Each row is followed by its class.
[-39  21  17   0   1  -7  13  13  35 -24  11  -2 -12  -3  44  35  19 -29
 -32  -1 -19 -36  -4 -18  31 -25  40  -1 -14 -36  22  -9   0] => Mube
[  1   2 -12  13  -4   3   5 -25 -31 -64  -6  -6  21   0  17  24  31   6
 -19  16  -1   1  12  40   9  23 -13 -16  -8  31  29 -29  39] => Muto
[-13  32   7  -1 -37 -15  10 -18  -6 -42  -8   5 -10  15  -1  17  -2   9
  14 -23 -20   3  10 -29  13  10  19   3   4   3  -7   8  14] => Vufo
[ 27  42 -16  13 -38  -7 -10 -13  -6   3  11 -10 -37   1  48  -5  -2 -21
   4   0   2  -9   6  -2  25  33  39  26  19 -16 -13  -1  15] => Vufo
[  8  12 -14  22  21  -5 -13  -4   5  26   9 -13  20   2  27 -24  10   3
  30   9  18  27  15  -3 -38  14  -8  45 -10  10   8  13   2] => zalu
[-47 -15 -15  12 -28  28 -45  17  49   2 -36   6 -16 -24  17   5  32  10
 -18  36 -21  14   9  48   2  -2 -33 -21  41  -7  -9  -1  -6] => tasum
[ 26 -13 -24 -12 -39   1 -27 -24  16  -1  27 -12 -20   8   8 -46  -4 -24
  22  18   2   4  -6   5 -12  20   5  40 -44   6  -4   3   2] => Vufo
[ 50   6  28 -17   1 -39  12 -13  -2 -59   2 -14  42 -11   1  22  14  -6
 -13   1   8 -70 -33  37  55  14  35 -13  11  -8 -23 -12  27] => luvuv
[ -3  21  -8  29 -67 -25 -22  -6 -13  29  -4   1 -23 -11  30  -5  20 -30
  25  -4   2   1  12   5  15  16 -13  14  35   9   5 -16  15] => Vufo
[ -2  -4 -12 -13 -19 -18   9  34  51  47   8   6  -3   1  -2  16  16   7
  -3  23  -1   5   4  18 -13  46 -13   9 -15   0 -17  13  -6] => torir
[ 51   9  -5 -24  -8   3 -28  -9  45 -54  -6   2  16   2 -15  -7 -26  41
 -16  39   7 -26 -18  66 -10  33 -12  13  -2   9 -25  25 -47] => Dufi
[ 24  30  15  40 -21 -20   3  31  -5  44 -16  -3 -49  10  24   9  13  -6
   7  -1  -7  -2  22 -38   5  34  20   2   9  -4  -3 -29  13] => zalu
[-26  16   5 -25  14 -10  10 -11 -29 -25  39   9  -4  -6  12   1  36  21
  38  -9  14  -5 -18 -23  42 -42  34   5  24 -31   9  13 -25] => Dufi
[ 40  18  27   8  22  -2   7  18 -35  42 -17  12 -19  14   1   9 -31   7
  24  -4  -4 -12  25  -8  12 -12 -10  43  24  -3 -27  -1 -36] => luvuv
[  5  -7 -34  -6 -29  -7  33 -12 -20 -20 -14   3 -32  20  18   5  12  19
  28 -17  10   8 -26 -49  45 -18  23  10  38  27  37  35  43] => tasum
[  8 -11  13  13  21   6  21  39 -14  54  17  10  16  14 -23 -10 -27 -16
  17  -1  17  14  16   5 -47  16  13  28 -13   5  -1  -3 -13] => kif
[-12  23   6  46 -21 -22 -16 -18 -24 -38   3 -10 -17   0  70  25  42  10
  23  -3  -3   5  14  -2 -18  11 -13  14  14  38  40  14  -5] => Mube
[-17 -30 -17 -22 -11  15 -23  43  10 -21  11 -15 -63   0  71  -9  32   1
 -34  41  -2 -16  38  14  36 -35  21  -3 -23 -30  13 -20 -21] => Mube
[ 59   4  -1   3 -23   5  15  -4  -3   5 -18   3 -29  14  16   6   4  39
 -22   7 -24  -2 -20   5  -3  75  27  -3  -3  15 -15  10  22] => luvuv
[ -1  14 -13  13  -7  -8  -6   9   3  33   2   4 -13  -8  14 -19 -12   4
   5 -12   4 -11   9 -13  -5  23   7 -13  27 -18   1  -2  23] => zalu
[-27 -14   0 -28  20  29  25  -1  -5 -30 -20 -18 -27 -12   3  10   7  20
 -27  -1  22 -23 -61   8  46  12  35  -8 -30  33   6 -11  16] => kif
[ -2  18  21  41 -40 -16  35 -10  19 -15 -29   5   4  10 -14  32  -3   5
   7 -28 -18   2  14 -28   5  39  15 -12   9  -3   4  -3  33] => kif
[ 54   2   0  14 -22 -18  -7 -35 -40  42  -6 -11 -22 -13  12 -15  10 -17
  22  -6  11 -18 -44  13  24  32 -18  24   9  44   9 -14  23] => luvuv
[-23  30 -21   3 -18  -7  11 -13   9  -2 -15  14  -3   3   1   9  -4   5
  11  20   5  15  -3 -25  14  19  42  33  -3   7  28  -8 -31] => Muto
[ 33 -19 -13  -9 -49 -40   2   5 -40   1   5  -3  46  13  -6 -52  16  18
  21   4  28   0  -4   5  26 -25   8  41  18  -6  22  20  21] => Dufi
[ 52  14  24  30 -18 -33 -29  38 -18  29  15  14 -38   8  26 -14  13  15
   3  -3  -3 -33 -58   8  -3  15   8  -9  84   4 -26  30  33] => tasum
[-54  18 -22   7 -55  45 -16  -3  46  20 -36   9 -36  -3  41  13  19  -6
   9  21 -35  31  57  -4  31 -16  -5  35  25 -35 -15 -11 -12] => Vufo
[  1  -4 -28  26  10 -57 -24   2  50   6   0 -12  16  10  48 -21  25   9
 -46   2  21   4 -29 -13 -23  53  -5  12 -43   6  18  23  56] => Muto
[-14  17 -15 -21 -43  -1  12  10  10 -42   1  17 -48  16  26  28  31  27
 -20  13 -12  13  -1 -24  11   3  17 -12   0  21  48   8  -6] => Dufi
[  2 -18 -29 -18  18  43  16   0  27  39 -20  29  -9  17  -8   5 -32 -14
 -51  11 -11  37  -7   7 -20 -53 -19 -12  32  17  31  -8  30] => kif
[  9  25   8   9 -27 -41  -7   4  18  -8  19  -5   0 -11  16 -17  35   1
  20  22   5  19   0  -3  -5 -11   0  15   1 -21  15  -5 -30] => zalu
[ -7  26 -16  -4  16  23  -2  -7  25  14  32  15 -31 -10  17  27 -34 -15
  32  -7  12 -17  30  14 -15  35  23  -1  38   0 -17   6 -10] => kif
[ 16  -9  -5  -3   3  15 -10 -57 -31   4  23 -13 -19  -7   4  -9  -7 -52
  36  -5  -2 -28  -8   0  33 -37   2  15  -7  11  16 -32  11] => Mube
[  3  32  25 -12  16 -15 -37  18  -9  36  71  23 -34  -3  10   0  21  -5
  23   3  -6  -1  -4  11 -31  -4  -9   8  20 -16 -23   7 -33] => Dufi
[-13  13   3   8 -14 -36   9  12  20  29   0  24  12   9 -24  22 -15 -26
  21 -19  11 -26  10 -37   2   8  11  -4  14  -3  23  -2  -8] => Dufi
[ 23  33   3  -7  24 -20 -32 -24  18  13  23   1 -42  17  22   5 -10  -8
  22   6  -6   4  -6 -33 -13 -30 -10  34   9  19  -7  21  -7] => torir
[  1  16   1   1 -27  11 -11  33 -17  49   4  23 -50   6   6  -9 -16  -5
  10  -2 -12  -4 -15  -2   4 -19 -12  24  59  10  -2  21   9] => tasum
[ -8  -8  10  32  -4 -50  27  31 -32  20 -19  -4  33   3  -1  -4  44  24
   9  15  14  54  24  -7   2 -37 -26   4   8 -34  23  -2 -43] => torir
[-14 -10 -11  -9   4 -19   4  -2 -36   1  40  -3 -12 -10   6  -3  27   7
  39   5  17  19  19  12  -9 -10 -31  -7  -5   3  19   3 -24] => torir
[ 14  53  -1  -6 -17 -15 -40  14 -22 -11  -2  17 -52   2  29  19 -15  19
  -3   9   7 -25  22   3  18   0  25  -8  73  14  -1   0 -28] => Dufi
[-49   8  -4  14 -15 -17 -29  -9 -25  32  18   0 -17 -15  16  -2  12 -33
  32  -7   1   9  27 -16 -13 -12   3  11  -1  17  31 -16 -22] => Mube
[  8  -6 -16   3 -36 -28  11  -8  -5  50  37  -3 -39 -10  28 -40  27  -1
   5 -10  -3  19 -31  -7  16  -8 -24  19 -15 -37  15  15  -8] => Mube
[-26 -13 -15   1 -75 -24  28  -4  34 -34 -11  14   9  17  -7  15  17  28
  33   0 -18   4  20 -46  -5  24  13  -3  -2  11  42  30  17] => torir
[ 20  19 -14   7 -48 -59 -32 -21  36  34   4 -17 -43  -4   7  -7  12 -27
  10  10  10 -12 -33 -40   6  53  32   7 -24  34  13  -7  16] => torir
[ 38 -13  -7 -20 -25 -23 -13  36 -23  26  -7  -3 -40  26 -26 -29  -9  16
 -16   8  -4  15  -4 -12   9   8  29   2   4   9 -27   6  26] => tasum
[ -5  32 -32 -56  36 -31  20  13  14  29 -11   3 -15  -6  29  53 -10  11
 -15  -4  42   3   0  19  26   2 -33  40  10  60  -1  26 -16] => luvuv
[ 53  12 -14  29   6   3  23 -24  12 -19   3  -3 -22   8  37 -10  19  23
 -26  20  -2  52 -15   0   1  -4  34 -17  23 -49  12   2 -12] => kif
[ 10   3 -24  16 -33  -5   5  -7  -4 114  -2   9  -7  -8   4 -33   7 -11
   3   9 -11  52  -4  10   5 -11 -16  38  21 -36  -3  -4 -19] => Mube
[ 27  -3  -8 -19 -22 -61  10 -15  20 -38  -9 -19  18   6 -23  -7  55  32
 -29  29  21  47 -52   7   4  19  -2   1 -66  24  26   4 -31] => Dufi
[ -9  -5 -32 -17   7   3 -13 -21  28  -3 -14 -14   7 -13  -2 -19  -7  26
  15  10  21   5  -8  14  -7  28 -14  12 -18  31  -1   9  -2] => zalu
[-17  25  26 -16  28  12  18   8 -16  22  19   6   6  -4 -33  17 -30 -38
  21 -17   1 -33  -8  10  13   9  23  16 -14 -14 -41 -20 -23] => Vufo
[-15  12  17 -16 -10   6  -8  35 -41 -53 -12 -13 -76  10  35 -15  -6  58
 -35 -24   1 -40   2  -7  47  -5 -28   8 -27  -2   3  21   2] => Dufi
[-18  14 -49 -21  29 -19  17 -12   5  22  27   4  44 -23   6  13  10 -15
  17  20  45  15  17  45  21  19   5  23   6 -15  -2 -11 -21] => Muto
[-38 -30 -20 -52 -49  17 -18 -14  22 -61  -7 -17 -13  11  -4 -32  22 -10
  -8  33 -16  14   4 -24  29 -36  48  20 -68   2  18 -19   5] => Vufo
[-35   0 -46 -39 -23  29  25  -2  -2 -57   2  13   9  -7  11 -11 -14  12
 -30  27   4  -4  16  29  34 -22  13  10  -6 -21  50  -4 -11] => Muto
[  6  41 -13  31 -32 -28  16  28   2 -17  29  -5 -30 -11  86  17  10 -48
 -31  -4  28 -13  33  17  13 -11  -1   7  35 -19  60  -4  25] => kif
[-24  -4  26   4  -8 -44 -20   7 -45  30   0 -16 -27  -6  -2 -34  27   6
 -20 -19  -9  16 -22 -23  22 -37  -9  -3 -28 -18  -1 -16  -5] => Mube
[ 39  49   2   7 -38 -56  20 -28  -1 -14 -11  -8  51   2 -17  19  21  28
   0  15  -3  46 -10  26  -6  26  -5  26  18  15  -5  23  -6] => torir
[  7  -7 -12   7 -43 -13  -6  -1  64 -13   3   1   8   9  -1 -19  -3 -24
  -8  33   0  14  -2 -21 -26  14  68  12 -21 -10  35  -4  -8] => kif
[ 13  20 -16  21  21  13 -42 -51  51 -32 -16 -16 -45   5  53  10  28  -2
 -15  15 -19  27 -32  -6   4 -21 -22  10  14  13  -1  23  28] => tasum
[-15   6 -44 -31   1  12  -3 -59  29   4  29  -3   4 -11   7 -19  20  -8
   7  16  -1  22 -28   6  24  13  11  38 -35  -7   1  -1  25] => Muto
[ 11  12   1  11 -13 -30 -25  -7  -2  57  22  -1  20  -6  -3 -32   0 -10
  40  16   7   5 -16 -10 -16  23  69  40   9 -16 -15   5 -42] => Mube
[ 20  29  20  14  76  -1  24  13  13  61  43  -3  15  10   1   4 -14 -29
  -7 -14   6  17   0 -12 -24  18  62  18 -13 -60 -47  -2   5] => kif
